Here is a tiny trained network, its code and every weight. The questions are about switching its units off for an input and a class, where a switched-off unit gives its printed mean instead of its output.

import numpy as np


def w(rows, s, z=0):
    codes = np.array(rows[::2]) - 128.0
    scale = np.full(codes.shape[1], s)
    scale[-1] = z or s
    return codes * scale


def f(y):
    return np.maximum(y, 0)


def log_softmax(a):
    a = a - a.max(-1, keepdims=True)
    return a - np.log(np.exp(a).sum(-1, keepdims=True))


def net(x, mask):
    res = np.array(x, float).reshape(1, 7) / 4 @ E
    y = f(res @ A[0][:, :-1].T + A[0][:, -1])
    res = res + np.where(mask, y, B[0][:, -1]) @ B[0][:, :-1]
    return log_softmax(res[-1] @ U[:, :-1].T + U[:, -1])


A, B = {}, {}
E = w([
[84,236,173],'x0',
[174,119,201],'x1',
[128,129,129],'x2',
[2,59,171],'x3',
[128,129,129],'x4',
[128,127,128],'x5',
[128,128,128],'x6',
],0.012)
A[0] = w([
[173,181,49,172],'neuron 0',
[75,120,96,132],'neuron 1',
[141,166,44,198],'neuron 2',
[153,91,233,94],'neuron 3',
[87,134,130,47],'neuron 4',
[228,117,74,233],'neuron 5',
[75,84,216,108],'neuron 6',
[55,3,170,128],'neuron 7',
[128,177,111,84],'neuron 8',
[124,86,227,5],'neuron 9',
[64,136,141,59],'neuron 10',
[121,147,73,161],'neuron 11',
[187,158,183,89],'neuron 12',
[121,225,149,98],'neuron 13',
[126,173,142,80],'neuron 14',
[134,138,153,76],'neuron 15',
[82,148,159,51],'neuron 16',
[27,115,67,113],'neuron 17',
[180,135,159,142],'neuron 18',
[16,163,201,3],'neuron 19',
[239,134,217,100],'neuron 20',
[154,238,108,108],'neuron 21',
[149,165,60,198],'neuron 22',
[57,124,176,51],'neuron 23',
],0.016,0.0038)
B[0] = w([
[185,214,110,199],'neuron 0',
[90,77,120,170],'neuron 1',
[191,205,154,179],'neuron 2',
[184,184,134,178],'neuron 3',
[115,106,92,152],'neuron 4',
[192,56,3,231],'neuron 5',
[97,216,89,206],'neuron 6',
[54,220,230,248],'neuron 7',
[128,140,164,150],'neuron 8',
[126,244,134,171],'neuron 9',
[106,90,68,174],'neuron 10',
[150,158,113,155],'neuron 11',
[140,72,146,178],'neuron 12',
[121,116,235,184],'neuron 13',
[122,112,170,152],'neuron 14',
[144,113,130,138],'neuron 15',
[134,114,64,163],'neuron 16',
[54,32,122,205],'neuron 17',
[121,73,128,171],'neuron 18',
[143,116,3,219],'neuron 19',
[94,6,115,214],'neuron 20',
[157,162,234,194],'neuron 21',
[186,192,150,178],'neuron 22',
[122,149,47,190],'neuron 23',
],0.029,0.018)
U = w([
[211,178,27,146],'0',
[1,66,192,61],'1',
[205,21,90,74],'2',
[112,194,175,104],'3',
[198,165,207,252],'4',
[91,61,56,141],'5',
[187,14,236,62],'6',
],0.0084,0.003)

Each question gives the input, the list of numbers given to net, and the class t.
The units are the neurons (one row each of A and B). Each row of codes is followed by its name. A weight is (code - 128) times the scale printed after its matrix; where a second scale follows, it is the last column's (A, B and U).
mask holds one flag per neuron, in row order. A switched-off neuron (its flag False) gives its mean, the last column of its row in B, instead of its output. The means were averaged over made-up inputs and are rounded, as every weight is.
A unit's drop is (log p(t) with every unit on - log p(t) with that unit switched off) / (log p(t) with every unit on - log p(t) with every unit switched off).
The circuit of an input: a set's keep is (log p(t) with only the set's units on - log p(t) with every unit switched off) / (log p(t) with every unit on - log p(t) with every unit switched off). Starting from the 12 units with the biggest drops (on a tie, the unit counted first), units are removed one at a time, each time the one whose removal leaves the highest keep (on an exact tie, the one counted first), for as long as the keep stays at least 0.8.
units of the circuit, in order: the units of the circuit, biggest drop first
k most important neurons: the k neurons with the biggest drops, biggest first
drop of u: that unit's drop, to one decimal
input [1,-5,6,2,-5,8,-6], class 5: 2 most important neurons : neuron 7; neuron 13
input [-5,1,-2,-6,2,-8,8], class 2: units of the circuit, in order : neuron 20
input [0,-7,7,2,3,4,6], class 1: units of the circuit, in order : neuron 5; neuron 17
input [-8,4,-7,0,-7,7,-1], class 2: 2 most important neurons : neuron 5; neuron 6
input [-2,0,-8,8,8,-7,-6], class 1: 3 most important neurons : neuron 7; neuron 17; neuron 0
input [6,-5,6,1,8,-7,-6], class 5: 4 most important neurons : neuron 7; neuron 19; neuron 17; neuron 5
input [5,-4,7,0,5,4,-4], class 4: units of the circuit, in order : neuron 5; neuron 13; neuron 7
input [6,1,-6,0,8,-6,0], class 6: units of the circuit, in order : neuron 13; neuron 7; neuron 21
input [1,2,-2,-7,2,-1,2], class 6: 3 most important neurons : neuron 21; neuron 19; neuron 20
input [1,3,0,-5,2,-6,-8], class 6: 2 most important neurons : neuron 19; neuron 21
input [3,-6,-5,0,-6,-6,2], class 4: 2 most important neurons : neuron 5; neuron 20
input [-1,5,-3,0,-1,-4,4], class 2: units of the circuit, in order : neuron 7; neuron 20
input [-8,-1,8,1,3,7,4], class 1: 2 most important neurons : neuron 7; neuron 19
input [-2,2,-4,5,2,-7,-8], class 3: units of the circuit, in order : neuron 7
input [5,0,8,-8,-3,-7,-6], class 4: 2 most important neurons : neuron 0; neuron 2
input [2,-2,-4,1,-1,2,6], class 5: 2 most important neurons : neuron 7; neuron 0
input [5,-1,7,8,-5,1,4], class 5: 2 most important neurons : neuron 17; neuron 19
input [7,-5,-8,3,8,5,7], class 5: drop of neuron 19 : 0.2
input [5,-2,-2,0,5,4,8], class 4: drop of neuron 6 : 0.1
input [3,-6,-6,1,-5,-4,-8], class 5: units of the circuit, in order : neuron 17
input [3,2,7,-7,-7,-6,8], class 6: drop of neuron 20 : 0.2
